Each row is followed by its class number.
[  12  -71   30  112   19   -1   81   79   72  -95   -8   16  -26  -15
  170   52 -108 -144  172    2  108   64 -138   72  -23   21  -52  114
  117   44    8   -8   30  -40  -59  103]
4
[ -66  -67    7   70  -41  106   93    3   19  -26  -48  -67   90   47
   60   18    9  -60  170   51  188   83  -53   56 -114   14  187   96
  147   28   87   65   -4  -94 -173  -56]
7
[  71    9   98   66 -103   14   25  -22  -15  -10 -177   61   99   90
  -41   57 -140  -38   35  -48  188   20  -68   54 -127  106   70  -21
   22   51   58   47   29   51   77  -49]
0
[   7  -57  -35  -38  -55   76  -82   18  -69   79   22    0  -62 -134
   94  -41   65  -23  -10  -59   17  -18   -8  122  -18   29 -154   53
 -103  119   45 -124   86   71   34  -13]
3
[ -51   -5  118 -181  153  -76 -156  102 -172 -113   78  -87 -288 -270
  224  -88   81   16 -277 -222 -518 -143  141  135  291  103 -225 -130
  -90  -28 -191  -12   -6   18  -59  200]
2
[  47  -51  138  -33  -65   27  -63   12  -20  122   35   76  -40  -34
  -35   35  111   37 -126  -79   88 -146   23  127   75  142 -102  -50
  -51   64   91    7  141  156   87  -38]
6
[ -56   18  177   34   40   43  -76  133  -71  -80  -23 -163   33  -84
  186   11 -131   81   34 -183 -155 -165   92   67   99    1  -44 -105
  -71   22  -38  134 -109  -47  -62   62]
1
[ -63   68   31  -73  205   28 -123  110 -182 -130   54 -215 -177 -238
  238  -64  -98  -41  -44 -199 -469  -86   65  151  107    9  -59 -160
 -133 -100 -205   45 -143  -29 -192  177]
2
[  33  -63   28   18 -135   56  -22   27 -157  -15  -27   61  -11  -41
  -51  -57  109  -28 -121   30   12  -82  -65   76   36   83 -111   29
    9   16  -21   24   32   87  -16   17]
4
[  10  -85  -14  268 -272  160  161   -1  187  -77 -246  170  404  272
  -65  106 -145  -53  264  101  642   60 -261  -47 -316 -140  140  303
  199   77  227   32   81  -19   40 -182]
5
[ -70  -77   65  235 -249  307   40  -16  125   52 -149  -47  424  234
  -83  110 -243  151  137   78  299  -77 -157  -39 -341 -190  264   61
  166  -11  195   76  -22   31   41  -63]
2
[ -37  -53   98  192  -50  -66  200   -8  300   50 -116  191  412  207
   -9  261 -149   23  207  -83  711   22  -35  -22 -211 -167   90  306
   15   -5  265  116  106   69  -53 -231]
5
[ -46  -64  242  190  101 -104  241    4  301  -52   15  203  232  124
   66  266 -197 -125  138 -140  573  -13  -82  -66 -202  -20   66  209
  -33  -50   97    3  184  198  -90  -78]
5
[  88   61  -38 -117  236 -156 -185  169 -317 -185   81 -188 -460 -329
  393 -199  -35 -250  -37  -51 -686  148  132   35  395  246 -181 -227
  -23   56 -241   83 -267 -112  -40  345]
3
[  26 -104   88  102 -234  140   84  -88   68  -44 -153  152  257  138
  -76   80  -25   54  -29   37  389  -68 -105   37 -141  -45   26  122
   99   63  165   53   82   60   92 -181]
1
[ -60   34   41  -60  124   17  -52   -2  -85 -119   32  -14 -241  -58
  149   10  -58 -131  -45 -100 -252  131  -84   98    3  188   29  -58
  177  -71  -73  -29   28   46  -18  306]
2
[-111  -56  150   14  151  -77   19  114  -27   10  210  -42   29 -142
  113   41   -1  -28  -69 -221 -179  -92  112   23   35  -99 -106   16
 -108  -34  -52    4  -37   89 -180  158]
0
[   7  -40   29  175  -79  -57  -40  129   40 -150 -155   39  130   52
  166   78 -198  -79  101   48  233   56  -38  -18    5   28  -46  132
   73   89  102  128   -7  -41   74   76]
7
[ -38 -101   60   11  -46  171  -20  -12  -36 -108  -36 -111   56  -11
  122   55 -126   59  -67   28  -61   12  -44   81  -53   30   32  -10
  134   16   19   12  -60    6    8  119]
1
[  57   -2  105  292  -96   77  152   98  268  -20 -166  285  388  268
  -63  205 -188 -107  245  -65  695    8 -179  -83 -253 -153  -19  263
   -3   98  245  -17   85  143   59  -91]
2
[  12   15  -43   37  -65  225 -125   98  -96  -45  -27 -143  -51  -89
  177 -116  -87  -72  131  -58 -266   12  -91   63   62  -25  -92  -32
   29  106  -69  -17 -135  -88   12  163]
8
[ -60  -78   81 -131  -56  -33 -201   31 -164  -39  123 -108 -182 -213
  151 -110   79    6 -218  -32 -456  -70  113  103  160   79 -132 -185
  -58   13  -91    3  -74  -54  -17  154]
4
[ -37   48   71  -89  306 -235   46  139 -156 -146  153 -189 -275 -247
  260  -52  -43  -71    4 -124 -313   21  149   20  201   63  -36  -94
  -65 -131 -197   97 -109  -11 -327  128]
1
[ -23   40   46   50   84  136  -65   85  -15 -101   54    5  -61   59
   14   50  -76  -54  -20   23   69  -20 -188   -4   53    9   26   -7
  113  -65   21   21   13  158   -8   67]
3
[-122  -25  116   41  121 -125  138   13  169   97  175  110   84   -9
  -57   92   43   -8  -31 -101  229 -127   -1  -70  -83  -29   98   50
  -90 -104   35   43  101   48 -140 -129]
8
[ -41  -86   38  141 -255  246  -19  -17  -29 -110 -182 -103  261   79
  130   51 -230   73  154    1   27   -9 -106  106 -220 -100   69   21
  114   25   75   83 -111  -46   37   53]
5
[  -4  -48   99   44  -34   91  -18  -10 -115  -86    3  -90   12  -11
   30    9  -54  -25   27   11  -56  -12  -87  114  -11   55   23  -52
   96  -14   -8   94  -44    4  -18   82]
5
[-158  -77   90   98  125 -169  149   35  177  -30  163  256  151   70
  -54  108  -49  -93    4 -104  324 -148  -90 -113 -150 -141   46  201
    6 -155   -3  -79  154  -25 -188 -134]
6
[ -10   -5   -8  -93   83  -33 -207  115 -224 -221   46 -195 -288 -223
  348  -79  -61 -190  -42 -132 -519   71   10  157  240  110 -207  -86
   85   67 -135   24 -180 -121  -27  331]
5
[  -7   42   48    5  114    1 -106  103 -191    4  162  -73 -154 -163
   50 -108   54 -141  -69 -135 -300  -19  -15   16  112   45  -91  -90
   29   49  -44   31  -83   32  -27  220]
7
[ -81  -74   97  171  -26 -153  248   53  145  -65  -82  180  307  154
  -12  177  -97  -64  148  -91  552   29   -6  -44 -186 -117  -10  311
   25   43  159   36   72    4 -108 -116]
6
[  12  -48   55  -57   60  -55 -123   45  -94  -42   19 -142 -135 -176
  100  -33  -59  -35  -59    5 -301    1   23   42   53  169   -3 -162
   -7  -57 -150   16 -105 -128  -43  195]
7
[ -19   81   52    7  196  -80   34   51   78   14   -9   57 -130  -76
  162  114  -71 -153   39 -150  123   85  -10   50   -1  205   39   32
   19   -9   99   67   44   26  -34   62]
3
[ -43   84   70  -39  296 -325  142   30   42 -129  165   73 -233 -156
  152   32  -52 -233   15 -199  -87   18   75   31  122  105 -101  -25
 -107  -86 -172   50   31   -6 -201   70]
7
[   9    6   61 -134  142 -199  -33   69   48 -230  123   51 -278 -137
  218   40   -3 -181 -194  -83 -141   20   28  106  300  101 -312    6
  -89   76  -93  -37   39   31   -8   94]
0
[ -36   25  -48 -238  305 -228 -132   64 -197 -111  230 -104 -526 -366
  182 -186  170 -157 -220  -47 -614   -3  104   56  395  208 -119 -167
  -31 -136 -334   26   -9 -168 -203  182]
5
[ -70    8   83   85  113  -94  158   60   45   -3  126  199  113  -25
 -102   -4   57 -183   83 -105  220   -9  -37   68 -122   12  -99   83
 -135   34  110  -30   -8   37  -68  -72]
6
[ 100   86   -1  108  -75  -74  -25  182 -142  -30 -108  107   59  -62
    0  -55   55 -181  101  -52  162   43    7   13   90  196 -167  107
  -39  164  152  102  -62   47   61  -20]
5
[ -44   25   85  -31  100  -44  -73  163 -198 -125   80 -150 -160 -163
  267  -84 -130   -4  -29 -123 -493  -44   92  -12  139   10  -74 -177
  -87  -46 -195   51 -174   17 -114  237]
3
[  38   -2   82   50 -120   96 -120   24  -74   52  -41   64   79    1
  -20  -30   -9    3  -47  -59  -17  -78   26   25   12   65    5  -75
   -5   67   52   22   28  102   94  -18]
4
[ -54  -14  158  278  -79    4  341  -11  262   10 -163  321  460  330
 -206  210 -166   -1  156   -3  899   23 -180  -29 -370  -97  133  294
   59   47  348  115  146  125   21 -252]
7
[ -11   24   10  -20  103 -135  -40   77 -130  -52   51  -71 -125 -144
   84   11  -82  -80   -3   49  -36  112    9  -41   85  145   60  -14
   83  -86   -7  125  -69  -76 -151   27]
0
[ -66 -112   75  -24  -35   61   25  -73  -95  -80    2 -109  -49  -70
   32  -23  -12  -49  -60  -21 -156  -27 -102  160  -90   76   79  -72
  159  -65  -77   10  -46  -49  -90   76]
4
[  75   58  129  -26   50  -19 -108   38 -191 -164   -9 -188 -208 -136
  119  -20 -114   15 -156   26 -348 -111   80  -23  203  126   71 -292
   46 -116 -164  201  -98  -26 -103   79]
4
[-112 -121  154  174  -65 -155  241   11  264 -106  -58  252  295  189
   -7  147  -86  -70  117  -60  537  -51  -54  -25 -225  -72   47  206
    5   25  114   23  139  -21  -45 -155]
5
[  54   69  -31 -184  271 -145 -125   84 -328  -46  265 -209 -512 -386
  134 -242  113 -195 -166   28 -745   44   65    1  402  306  -49 -334
  -36  -54 -321  103 -206 -103  -98  225]
2
[  18  -36  230  163 -181  131   41  -47   46   20 -226   81  313  142
  -99  107 -119   63   99  -20  383  -24  -47   20 -202   34  163    1
   81   16  251  137   33  149  121 -156]
5
[ -88   48   62 -126  302 -243  -41   90 -156 -113  309  -77 -335 -305
  185  -70   40 -204 -116 -236 -484  -23  112   -3  186   51  -98 -144
 -101 -123 -285  -11  -65  -36 -290  212]
3
[ -24  -44   96  -10   40 -226   73   62   10  -35   61  156    0  -53
   14    9  176 -116  -31 -103  138    6  131   62  105   14 -220  131
 -108  120  100  -12   85   39  -11  -36]
6
[ 48  29 150 -18  56   2 -23  84 -60 -28 -25   8 -20 -57  59  53 -81  45
 -81 -24  32 -51  78 134 121 130 -54 -46 -51 -21  79 124  28  66 -79 -31]
6
[ -32  -50   22   13   90   95  -49   80  -91  -95  -47 -143   63  -44
  203    1 -193   43   51  -65  -89  -28    8   84  -94  -33  100  -32
    4 -112  -79    4 -122   -1 -204   47]
5
[  78  -22   48   16  -28   99   10   52   12 -120  -99    8  -84   18
  106   16  -26 -114   57    9  132   72  -96  133  118  112 -113   55
   66  151   36   -9   58   93   56    9]
0
[-127  -39   35   10   11   62   78  -25  -26 -167  -28 -117   -8   55
  116   -1 -129   -2   -3   49  -94   -4  -93   84  -75   15  117   -8
  124  -95  -65   51  -77  -50 -114   52]
4
[  52 -144    1   48 -146   96   92  -98   31 -123 -150  -40  -21   90
   67   55  -99    2    6  210   82  -45  -99  -18  -98  100  128  -37
  136  -54 -116  -12   44  -50  -15   -7]
2
[ -21  -89  178  228 -205  131  143   27  137   21 -160  145  387  231
 -103  132 -132   38  109   -3  525  -34 -126   44 -309   29  103  115
   96  120  264   49   47   83   99  -80]
4
[ -31   -4   32  -45    3  -48  -90   60  -76  -15   81   -7  -54 -112
   83  -62   70  -35  -48 -118 -193  -45    6   72   65   47 -108  -16
  -44   73   -5  -39   -5   -7   60   67]
8
[   9  -45  125  209 -121  102  145   13  207  -36 -276   83  402  224
  -28  308 -245   42  139  -29  670    1 -123   47 -278  -62   94  266
  134   31  318   66   69  104   20 -147]
3
[ -84   12    5 -206  366 -173  -74   80 -254 -192  280 -190 -449 -314
  301 -142   20 -128 -185 -201 -767  -34  173   74  283   43 -165 -179
  -59 -189 -418  -63 -124  -10 -313  356]
6
[ -36   -9    2 -172  187 -259    9   43  -91  -52  162   -8 -175 -215
  164    1  130  -22 -215 -208 -262   48  175   50  116  -30 -259   44
 -160   24  -62  -93  -22   63  -47  164]
6
[  23    0   -2   72   43    6   20   44  -86  -24    6  -36  -63  -64
  113  -49  -42 -129   99  -20  -19   41  -54  135   11   78 -101    6
  -39   69    0   44  -45   57   16   96]
4
[  -8  114   20  104  209  -51   30  145  -13  -63  -51 -114  -31  -39
  162  106 -211  -89  152  -30  134  102    3  -66  114   76   72   80
   98    4   82  213 -100 -102  -99   41]
3
[-137   39   68 -115  314 -298   38   98   17  -95  212  -21 -175 -168
  194   24  -26  -29  -97 -286 -277  -76  126  -33  139 -103  -77  -31
  -77 -134 -172  -21  -31   -7 -205   84]
2
[-187  -36  106   13  231 -253  100   83  -27 -126  232  -19  -72 -157
  175   -3    0 -102  -24 -270 -305 -117  149  -67   77 -146  -56   15
  -64 -146 -252  -13   -4   40 -279  150]
4
[   5  -46   83  -58  -27  -15  -69   13 -217  -52   75 -101 -163 -148
   50 -132   -6  -77 -165  -52 -377  -67   29   79   61  140  -61 -202
  -49    7 -198   23  -62    3  -49  176]
5
[  33  -40  -13 -129   57   -3 -107   58 -220 -169  -17 -345 -244 -255
  304  -95  -74  -57  -96   74 -580  -21   80   87  207   96  -11 -184
  -47  -78 -225   81 -244 -135 -188  118]
0
[ -57   28   13 -189  286  -31 -131   85 -320 -150  232 -270 -444 -324
  276 -160   25 -102 -138 -106 -762  -14  102  102  237  137  -91 -265
  -37 -100 -297  -30 -180  -66 -199  314]
6
[ -31   60   60  -67  200 -356  144   52   42 -102   78  119  -64  -49
   56   31   65  -65 -149 -169   37   33  164  -98  138    5  -73   82
  -55   -5  -40   83    8  -51 -117  -16]
8
[-136  -93   74  122   43 -237  202   56  118  -87   65  270  170   54
   -2   56  -29  -65   38  -83  352  -99  -11  -14 -122  -84  -87  200
  -78  -49   -3  -26  124   26 -118 -122]
4
[ -64  -48   32   67   85  -67  169   -3  184  -20  133  226  132   86
  -51   78  -20  -52   23    9  226  -70  -52  -27  -88  -98   44   63
  -98 -109  -27  -43   73   99 -123 -149]
4
[  23   57  190  -60   72  -48  -25   75   -1 -170  -44   40  -67  -31
  134   76  -75   38 -166 -140  -58   20   76  129  153  142 -123  -77
   -7   50   42  113    7  101   44  128]
7
